(in the rows, 128 means zero)
Facts:
[finu zuzok trisu loga klelas tromude klado fubri gregu dukem steguflor giflir plafi sogru kiskes pletrobe floskagom triklo starikil vapigrom tidror brigren skobra stulegruk bebra flama kiflik mutral zostus] Σ b
[kobrim pitri sover mapus nefes bustil trevis ridu bapul gritom ploruk paflon sedram trizir gritrevur vopom zomam riplune vigribor sinoran skozus tofos kloskol brodum stukul stabala grezir pape suskal nusuk lipin gebriska biste nuru zoze doflun listak pebruk drome bebasta staklan broduk roges romo tradam domal zuskun drebin drovobil tristastal sosken desul dafar voflor] Σ a
[finu sover loga bustil fubri gregu gritom ploruk sedram trizir kiskes tofos zoze brigren skobra staklan stulegruk roges tradam bebra drebin mutral] φ lipin
[zuzok brodum pape] φ drebin
[zuzok brodum] φ ridu
[zuzok gebriska roges drebin drovobil] φ trizir
[zuzok vapigrom doflun] φ sedram
[pitri] φ mapus
[sover kloskol brodum] φ vopom
[sover fubri vigribor sinoran skozus suskal listak broduk stulegruk tradam dafar] φ zomam
[mapus pape] φ trisu
[mapus] φ stukul
[loga ridu gebriska] φ sover
[loga bustil tromude trevis gritrevur skobra bebasta tradam] φ skozus
[klado] φ domal
[klado tristastal] φ stabala
[ridu pletrobe stulegruk] φ flama
[ridu bapul gritom drome] φ desul
[gregu pebruk skobra voflor] φ nefes
[dukem bapul plafi gritrevur kloskol brodum biste broduk tristastal desul zostus] φ staklan
[bapul] φ skobra
[steguflor] φ sinoran
[steguflor] φ stulegruk
[paflon] φ tradam
[plafi floskagom stabala] φ gritrevur
[sogru] φ vapigrom
[sogru] φ tofos
[gritrevur pletrobe zostus] φ finu
[riplune] φ vigribor
[sinoran tofos starikil sosken] φ giflir
[floskagom] φ drovobil
[triklo] φ nusuk
[triklo] φ sosken
[stukul] φ dafar
[stukul] φ grezir
[starikil] φ pebruk
[suskal] φ biste
[biste zuskun mutral] φ romo
[nuru] φ klelas
[tidror] φ plafi
[tidror] φ brigren
[zoze stulegruk tristastal] φ fubri
[drome zostus] φ loga
[drovobil] φ tidror
[mutral] φ pape

Known rows:
gritom: [149 129 147 140 119 143 172 142 145 137 133  97 118 124 122 130 129 106
 137 125 118 132 120 130 142 130 133 114 122 149 128 127 124 127 140 141
 133 134 122 123 135 102 153 137 147 110 127 124 135]
kobrim: [145 119 151 139 127 139 169 141 140 135 134 105 123 136 117 125 130 104
 137 126 120 133 124 127 139 132 129 115 122 135 127 127 123 133 138 142
 131 128 140 120 134  94 152 137 142 112 126 125 133]
trizir: [156 123 150 137 120 139 183 139 141 138 134 110 120 134 115 119 127 114
 136 126 122 133 127 115 136 126 135 124 112 136 124 129 124 140 140 141
 132 126 125 118 130  97 159 142 141 112 123 123 138]
listak: [151 124 155 131 125 141 152 140 143 137 135  94 114 124 113 127 128 109
 133 123 124 131 125 131 142 138 132 117 128 134 127 128 123 132 140 143
 130 136 120 121 141  98 155 134 142 109 122 122 129]
ploruk: [150 122 151 138 120 143 165 142 143 137 133 105 117 123 119 123 129 106
 139 122 121 130 123 125 141 129 136 118 121 145 129 129 126 131 132 139
 132 131 121 121 135 103 157 136 148 110 124 123 134]
zoze: [153 128 150 137 121 143 150 139 144 136 133 101 116 120 120 127 122 104
 138 121 122 131 121 124 143 132 135 117 121 144 128 129 126 126 133 141
 130 133 117 121 138 102 156 136 146 108 125 122 132]
tristastal: [151 119 150 135 126 143 148 137 143 136 132 101 119 124 123 133 127 102
 135 125 118 132 122 137 147 137 133 114 125 144 124 129 123 122 149 139
 131 138 117 122 135  98 161 134 150 109 130 124 135]
floskagom: [109 117  96 122 141 127  14 136 111 122 114 176 147 119 127 116 135 149
  84 149 142 133 111 141 133 138 135 118 105 155 136 149 132 112 113 126
 126 131 123 138 122 188 120 136  88 150 142 105 130]
pitri: [143 132 153 130 136 140 177 139 140 136 134 108 116 134  98 120 129 101
 139 120 120 136 118 122 140 137 127 112 123 136 127 127 122 130 130 141
 123 132 119 119 131  99 148 143 148 113 128 123 128]
vopom: [155 119 146 133 117 138 200 142 141 137 134  96 120 135 112 124 128 116
 131 131 120 135 129 125 137 129 131 116 112 131 122 126 122 137 148 148
 135 134 131 123 134  98 156 140 140 112 124 125 135]
domal: [152 101 151 136 131 142 175 137 139 137 132 115 124 144 118 122 133 100
 131 125 118 132 129 130 145 140 133 117 125 131 121 129 120 130 155 139
 130 134 149 118 132  92 166 136 144 112 133 127 135]
gritrevur: [153 112 150 136 122 141 158 141 143 140 132 102 120 133 115 125 134 108
 129 126 121 133 128 136 143 135 136 118 122 141 122 129 120 132 149 137
 132 129 124 120 133  93 164 136 143 112 127 124 137]
starikil: [104 118  95 128 142 129  22 142 110 127 117 176 135 120 125 117 130 155
  92 147 134 135 114 126 128 142 133 114 107 150 137 142 142 109  94 129
 126 144 145 137 128 198 111 134  85 149 139 106 123]
brigren: [113 122  95 124 138 127  36 136 111 123 116 181 145 117 126 107 133 161
  87 151 143 132 116 122 128 133 137 120 100 150 137 152 137 114 104 127
 129 134 130 137 123 195 120 139  87 150 136 106 130]
klelas: [108 104 101 125 146 120  35 136 110 114 117 176 163 136 136 107 141 151
  87 152 144 135 115 124 125 130 130 116  96 134 143 148 129 116 111 139
 129 130 169 138 123 185 100 134  80 151 129 108 126]
sedram: [151 119 152 137 122 141 184 140 145 139 133 112 121 130 114 111 127 110
 138 125 120 130 123 108 138 123 138 119 116 142 128 133 125 135 133 141
 137 136 140 121 134 101 157 138 145 107 124 125 136]
roges: [148 133 152 139 119 141 159 139 146 137 134 106 117 123 120 126 126 103
 140 122 123 133 122 125 140 128 136 120 118 147 128 128 126 131 134 138
 130 129 119 120 133 101 151 139 147 109 126 122 136]
kiflik: [106 109  99 123 145 125  43 139 110 124 116 177 151 127 122 106 137 152
  86 150 138 133 112 124 128 135 133 114 103 142 137 150 133 115 106 134
 128 138 145 138 124 193 111 137  86 151 135 108 125]
riplune: [150 127 156 134 127 140 148 139 142 136 134  95 114 124 117 129 129 108
 135 124 124 132 125 134 141 135 131 115 126 134 126 126 122 130 135 145
 128 134 120 121 141  99 153 135 141 109 121 122 129]
sinoran: [148 120 156 135 126 143 148 140 138 140 134  99 105 121 113 129 121 112
 135 124 117 134 127 130 139 141 130 116 126 136 126 129 129 134 132 143
 130 141 133 119 141  96 156 135 139 107 123 123 129]
skobra: [113 117  90 124 139 126  42 143 117 123 116 171 142 120 121 105 140 158
  85 148 140 129 113 128 128 141 137 115 107 153 139 145 136 110  96 129
 125 133 133 142 126 201 117 134  89 148 136 108 122]

Rows:
No name comes twice in this set of rows, the named rows included.
[145 118 158 143 131 136 146 140 140 127 135 103 129 137 136 128 134  95
 139 125 124 134 120 134 137 126 127 114 120 131 131 122 120 129 144 145
 130 123 157 120 133  92 136 135 140 112 122 124 133] => nuru
[146 114 153 140 122 143 170 140 146 138 133 111 122 125 117 116 126  98
 139 123 121 129 119 118 139 128 136 117 120 146 131 130 125 130 130 140
 136 138 134 121 133 103 154 138 147 106 124 123 135] => doflun
[150 129 153 138 120 142 145 138 141 138 133 106 118 129 119 131 129 104
 137 125 123 136 124 133 139 131 135 124 116 140 124 126 126 136 148 136
 128 120 114 118 131  94 155 141 142 112 127 122 138] => drovobil
[120 107  92 118 138 126  64 134 111 122 116 176 147 131 119 108 128 163
  78 155 138 132 118 115 132 133 136 118  99 134 137 151 134 114 112 141
 131 147 143 139 127 197 120 135  83 146 137 107 124] => flama
[111  97  98 124 141 129  46 140 106 130 116 181 137 128 114 104 127 166
  85 153 135 135 123 113 123 142 135 116 101 139 134 152 140 121  97 134
 131 144 158 135 130 191 121 137  77 149 131 107 124] => giflir
[118 106  92 122 139 128  58 137 113 123 115 180 153 126 120 104 133 163
  81 151 139 129 117 121 131 134 137 119 101 145 137 152 136 115 111 133
 131 140 136 138 122 194 125 136  87 149 136 108 128] => finu
[148 125 154 130 135 139 189 140 141 137 134 102 123 139  94 119 128 109
 134 123 120 135 126 119 140 135 127 115 123 129 125 129 121 135 138 143
 126 135 129 118 133  97 152 141 144 112 127 125 128] => grezir
[106 104  98 122 143 128  44 139 115 121 115 183 155 119 122  97 130 154
  88 149 138 129 110 108 129 132 139 115 101 147 142 152 136 115  98 133
 135 147 146 139 125 196 118 137  90 145 133 108 129] => vapigrom
[101 111  99 124 142 131  28 139 113 124 115 182 146 115 124 107 128 150
  90 149 137 133 107 116 129 136 138 114 103 152 142 153 138 111  93 131
 134 148 142 140 127 194 115 137  90 143 134 107 129] => sogru
[109 113  93 119 139 125  44 142 118 125 116 170 149 116 119 105 136 160
  79 152 140 130 111 127 129 135 137 116 104 150 141 149 133 113 105 132
 130 140 126 142 127 195 117 136  88 148 132 106 128] => loga
[154 109 149 132 126 138 169 147 146 141 135  99 120 131 105 109 140 118
 122 127 125 128 134 127 139 133 135 120 127 135 124 128 119 142 138 140
 131 129 136 121 139  97 165 140 141 112 120 125 131] => skozus
[162 110 151 131 123 139 187 142 139 142 134 100 120 134 103 113 127 126
 126 128 122 131 138 121 139 131 133 120 123 120 123 132 120 142 144 150
 129 134 136 121 141  94 165 137 134 112 118 124 127] => zomam

Now the same objects, written a new way:
Known rows:
sogru: [102 132 123 180 117 120 114 120 130 148 134  51 191 138 117  63 146 106
  74  95 135 160 235 137 124 132 127 130 129 176 113 132 138]
kobrim: [142 126 127  78 157 131 123 120 121 151 110 172 100 120 131 144 129 145
 164 139 130 103  72 123 138 132 131 121 130  97 134 128 148]
kiflik: [107 138 126 156 115 128 115  97 119 173 117  68 204 134 109  66 142 128
 103 101 142 168 179 145 136 126 107 129 134 189 113 138 154]
staklan: [140 126 133 116 137 128 134 149 126 100 130 177  91 124 134 164 120 137
 158 158 128 115  31 126 138 125 109 134 136 115 140 130 114]
nusuk: [142 138 129 109 155 115 112 135 123 126 108 186 105 128 140 149 141 154
 155 141 119  92  67 127 142 139 121 123 134 109 127 126 121]
plafi: [106 130 131 176 104 128 124 113 121 142 140  53 198 138 112  88 130 109
 102 101 132 172 194 146 124 128 102 135 123 183 114 129 129]
lipin: [142 133 140 124 139 129 136 152 130  91 127 195  88 122 133 161 124 147
 154 168 133 121  28 125 147 123 104 130 153 125 141 137 101]
vapigrom: [104 131 130 184 107 126 120 123 128 142 136  61 186 136 114  69 143 109
  78 104 140 169 212 139 128 127 115 135 138 188 118 136 132]
gebriska: [138 125 125 102 147 129 135 135 124 123 132 162  87 122 136 157 119 127
 147 135 123 102 118 124 123 137 144 125 122  98 137 120 133]
trevis: [144 139 132 105 136 135 137 128 134 118 124 159  94 120 140 156 118 152
 151 133 116 106 105 118 125 131 143 119 119  87 136 126 127]
stukul: [142 115 121  89 144 131 128 129 139 115 127 167 103 126 130 160 121 151
 148 146 126 102  99 133 122 116 148 128 121  95 136 130 122]
bapul: [140 118 125  96 138 127 138 134 125 124 128 153  89 125 138 161 117 111
 154 130 120 106 118 112 122 134 147 124 115  94 132 115 130]
trisu: [107 119 129 168 106 128 110 106 132 135 135  79 206 143 100  79 141 128
  80 128 148 172 169 152 130 107 116 138 141 189 123 144 114]
grezir: [143 123 127  93 145 132 124 127 138 116 122 174 103 127 127 164 123 159
 146 156 128 106  68 132 128 107 139 128 127  99 138 136 112]
voflor: [141 112 129  85 130 139 132 125 129 121 119 171  93 123 143 149 123 118
 142 129 124 110 108  90 135 128 142 115 125  97 129 120 115]
tofos: [138 118 128 112 148 122 124 144 132 113 121 167  92 126 144 151 131 127
 143 137 121  98 112 117 131 137 135 122 129  96 132 126 118]
zomam: [145 148 132 127 127 130 136 143 134 102 119 184  93 120 132 165 126 169
 152 165 125 119  22 124 138 118 111 133 140 115 138 141 104]
fubri: [107 146 130 191  97 127 124 119 134 133 135  59 193 136 113  81 140 122
  86 109 134 173 195 144 125 123 110 134 133 185 117 137 126]
biste: [141 119 125 105 128 129 133 135 121 109 127 144  83 128 135 151 117 125
 148 158 123 106  58 117 130 138 151 131 125  97 139 117 133]
skozus: [145 141 134 117 131 135 137 136 136  99 124 175  99 121 134 162 124 163
 158 151 123 116  49 126 134 124 120 125 132 109 137 135 111]
klado: [101 127 143 138 102 127 110 117 129 164 128  23 193 136 114  84 133 116
 117  96 132 171 209 138 121 115 103 133 122 177 115 131 153]

Rows:
No name comes twice in this set of rows, the named rows included.
[142 130 125 110 132 130 135 130 129 114 129 145  91 126 138 153 121 135
 149 142 118 104  91 123 125 135 156 127 119  86 136 121 131] => suskal
[139 124 128 106 134 126 136 144 123 107 130 174  89 124 132 163 120 126
 153 150 127 111  50 121 135 126 114 129 133 113 136 123 122] => desul
[108 148 128 183  95 133 125 106 133 147 135  54 204 134 114  79 136 128
  89  98 129 171 209 142 121 131 117 129 125 176 112 135 135] => tromude
[145 121 136  95 134 140 136 130 126 108 121 193 100 123 139 156 125 132
 149 146 130 119  53  92 146 121 116 123 139 118 133 128  97] => nefes
[102 147 106 149 138 109 132  91 125 160 106  71 201 131 113  66 144 115
 104 113 146 177 166 167 149 105  99 118 135 181 116 150 161] => klelas
[104 133 125 171 104 124 124 116 126 152 137  47 189 137 113  79 132 102
  89  96 132 167 215 143 120 130 119 132 123 177 114 126 139] => zostus
[104 127 123 174 101 127 123 118 125 161 142  57 188 135 111  74 139  98
  76  91 138 162 253 137 115 131 128 134 127 180 114 126 144] => zuzok
[141 134 121 103 137 127 136 143 123 136 126 170  83 121 132 161 124 130
 148 139 127 106  79 117 122 126 132 133 126 103 135 123 136] => ridu
[137 119 130  91 141 124 130 140 127 123 128 143  88 123 139 162 118 123
 159 127 119 105 109 123 122 128 141 125 117  87 137 118 139] => tristastal
[107 120 124 175  98 127 116 108 124 146 135  39 189 142 110  65 136 100
  76 111 138 164 206 136 122 137 141 133 126 174 123 125 139] => mutral
[142 134 125 114 135 126 137 147 122 118 128 190  90 122 130 168 124 135
 155 153 128 110  42 124 134 121 114 133 133 118 135 128 120] => vopom
[140 123 139 102 142 130 134 140 126 109 132 157  98 122 139 165 116 140
 167 137 123 111  84 125 129 132 125 129 126  98 137 124 120] => gritrevur
[139 105 128  94 153 129 123 131 128 111 131 166  92 127 130 151 121 130
 136 150 131 101 103 130 126 128 149 129 133  98 141 126 119] => pape

